Below are the code and all the weights of a small trained network. Each question names an input and a class and asks about switching units off, where a switched-off unit gives its printed mean instead of its output.

import numpy as np


def w(rows, s, z=0):
    codes = np.array(rows[::2]) - 128.0
    scale = np.full(codes.shape[1], s)
    scale[-1] = z or s
    return codes * scale


def norm(h):
    return h / np.sqrt((h * h).mean(-1, keepdims=True) + 1e-5)


def f(y):
    return y / 2 * (1 + np.tanh(0.7978845608 * (y + 0.044715 * y**3)))


def log_softmax(a):
    a = a - a.max(-1, keepdims=True)
    return a - np.log(np.exp(a).sum(-1, keepdims=True))


def net(x, mask):
    res = np.array(x, float).reshape(1, 8) / 4 @ E
    u = 0
    for l in range(4):
        y = f(norm(res) @ A[l][:, :-1].T + A[l][:, -1])
        res = res + np.where(mask[u : u + 4], y, B[l][:, -1]) @ B[l][:, :-1]
        u += 4
    return log_softmax(norm(res)[-1] @ U[:, :-1].T + U[:, -1])


A, B = {}, {}
E = w([
[54,181,49,20,211,95,11,156,74],'x0',
[147,136,137,118,110,174,128,181,127],'x1',
[138,131,147,124,90,195,115,191,114],'x2',
[177,199,39,210,102,79,134,180,9],'x3',
[231,132,160,106,187,213,126,2,49],'x4',
[109,107,93,141,145,152,151,121,123],'x5',
[140,117,87,130,95,189,115,122,146],'x6',
[128,146,140,143,101,126,91,97,124],'x7',
],0.0061)
A[0] = w([
[171,203,87,184,77,101,150,157,88,2],'L0N0',
[254,134,161,100,190,195,135,62,65,56],'L0N1',
[171,212,50,199,96,97,149,142,28,88],'L0N2',
[214,80,175,221,73,104,197,105,171,50],'L0N3',
],0.0063,0.003)
B[0] = w([
[142,92,179,153,184,103,203,68,211,179],'L0N0',
[144,19,148,244,227,36,59,184,152,242],'L0N1',
[140,207,190,120,224,180,147,97,232,253],'L0N2',
[220,222,98,26,64,130,125,144,2,252],'L0N3',
],0.0079,0.0045)
A[1] = w([
[127,105,97,209,45,44,127,241,243,143],'L1N0',
[122,59,103,3,114,153,113,102,192,188],'L1N1',
[180,97,51,146,114,98,88,219,131,117],'L1N2',
[110,157,93,131,118,142,116,55,79,1],'L1N3',
],0.0058,0.0044)
B[1] = w([
[143,10,129,189,176,174,73,89,122,251],'L1N0',
[177,205,109,90,141,97,160,88,154,231],'L1N1',
[113,107,124,169,88,64,79,52,90,162],'L1N2',
[190,130,181,168,143,106,81,177,112,90],'L1N3',
],0.011,0.0035)
A[2] = w([
[217,145,1,124,80,107,93,117,19,190],'L2N0',
[150,150,206,163,47,204,224,105,91,68],'L2N1',
[162,142,197,79,178,148,166,158,179,252],'L2N2',
[206,162,202,178,138,126,65,99,133,74],'L2N3',
],0.0058,0.0023)
B[2] = w([
[42,131,103,64,116,31,158,211,87,210],'L2N0',
[93,184,81,100,83,120,32,210,173,197],'L2N1',
[96,149,81,108,109,195,178,40,175,253],'L2N2',
[13,34,177,1,106,121,69,130,165,204],'L2N3',
],0.0065,0.0042)
A[3] = w([
[180,110,212,163,61,108,171,155,119,122],'L3N0',
[110,174,134,41,155,107,90,123,101,178],'L3N1',
[135,254,83,145,170,132,167,191,134,189],'L3N2',
[149,104,124,118,82,158,223,179,48,250],'L3N3',
],0.0078,0.0019)
B[3] = w([
[63,134,58,157,148,54,148,162,66,164],'L3N0',
[118,218,97,154,45,140,118,198,90,252],'L3N1',
[159,160,139,46,143,180,121,139,84,253],'L3N2',
[95,140,1,151,228,111,92,151,97,179],'L3N3',
],0.0093,0.0043)
U = w([
[124,242,81,63,107,113,38,201,45,230],'0',
[106,2,192,246,209,86,17,124,152,91],'1',
[185,242,223,83,141,229,128,84,215,6],'2',
],0.0051,0.0018)

Each question gives the input, the list of numbers given to net, and the class t.
The units are the neurons (one row each of A and B). Each row of codes is followed by its name. A weight is (code - 128) times the scale printed after its matrix; where a second scale follows, it is the last column's (A, B and U).
mask holds one flag per neuron, layer by layer. A switched-off neuron (its flag False) gives its mean, the last column of its row in B, instead of its output. The means were averaged over made-up inputs and are rounded, as every weight is.
A unit's drop is (log p(t) with every unit on - log p(t) with that unit switched off) / (log p(t) with every unit on - log p(t) with every unit switched off).
The circuit of an input: a set's keep is (log p(t) with only the set's units on - log p(t) with every unit switched off) / (log p(t) with every unit on - log p(t) with every unit switched off). Starting from the 12 units with the biggest drops (on a tie, the unit counted first), units are removed one at a time, each time the one whose removal leaves the highest keep (on an exact tie, the one counted first), for as long as the keep stays at least 0.8.
circuit, biggest first: the units of the circuit, biggest drop first
unit that matters most: the unit with the biggest drop
k most important neurons: the k neurons with the biggest drops, biggest first
k most important neurons of layer l: the k neurons of layer l with the biggest drops, biggest first
drop of u: that unit's drop, to one decimal
input [-7,-8,-5,-1,-6,-2,-5,-1], class 0: circuit, biggest first	L0N3
input [-3,6,5,5,0,-3,8,-2], class 2: circuit, biggest first	L0N2, L0N0
input [-5,5,4,6,7,1,3,5], class 1: 3 most important neurons	L0N1, L2N3, L1N1
input [-3,-4,-7,6,-5,5,-5,6], class 2: 2 most important neurons	L0N2, L0N1
input [0,-4,2,7,-7,7,2,2], class 1: 2 most important neurons	L1N0, L0N3
input [-8,-2,2,-7,-7,2,1,4], class 0: circuit, biggest first	L0N3, L3N0
input [1,1,-4,8,5,6,-8,0], class 2: 2 most important neurons	L0N2, L1N0
input [-1,4,8,8,6,3,-8,-5], class 2: 3 most important neurons	L0N2, L1N0, L2N2
input [6,0,4,-6,8,-6,-3,0], class 1: 2 most important neurons	L0N1, L0N3
input [4,-2,7,-8,8,-4,6,-7], class 1: 4 most important neurons	L0N1, L0N3, L3N2, L0N2
input [4,-5,-3,0,-8,0,-4,0], class 1: 2 most important neurons	L1N0, L0N3
input [-3,-3,4,4,3,2,-4,-7], class 2: 2 most important neurons of layer 0	L0N2, L0N3
input [-5,0,0,0,1,-3,-3,-7], class 0: drop of L0N3	0.6
input [-3,-2,2,7,-1,8,-8,2], class 2: drop of L2N0	0.0
input [-7,6,-4,2,1,6,6,0], class 0: drop of L0N3	0.7
input [2,4,1,-4,-8,-2,-2,8], class 1: unit that matters most	L1N0
input [-2,8,-2,8,-4,-7,-4,8], class 2: 2 most important neurons of layer 0	L0N2, L0N1
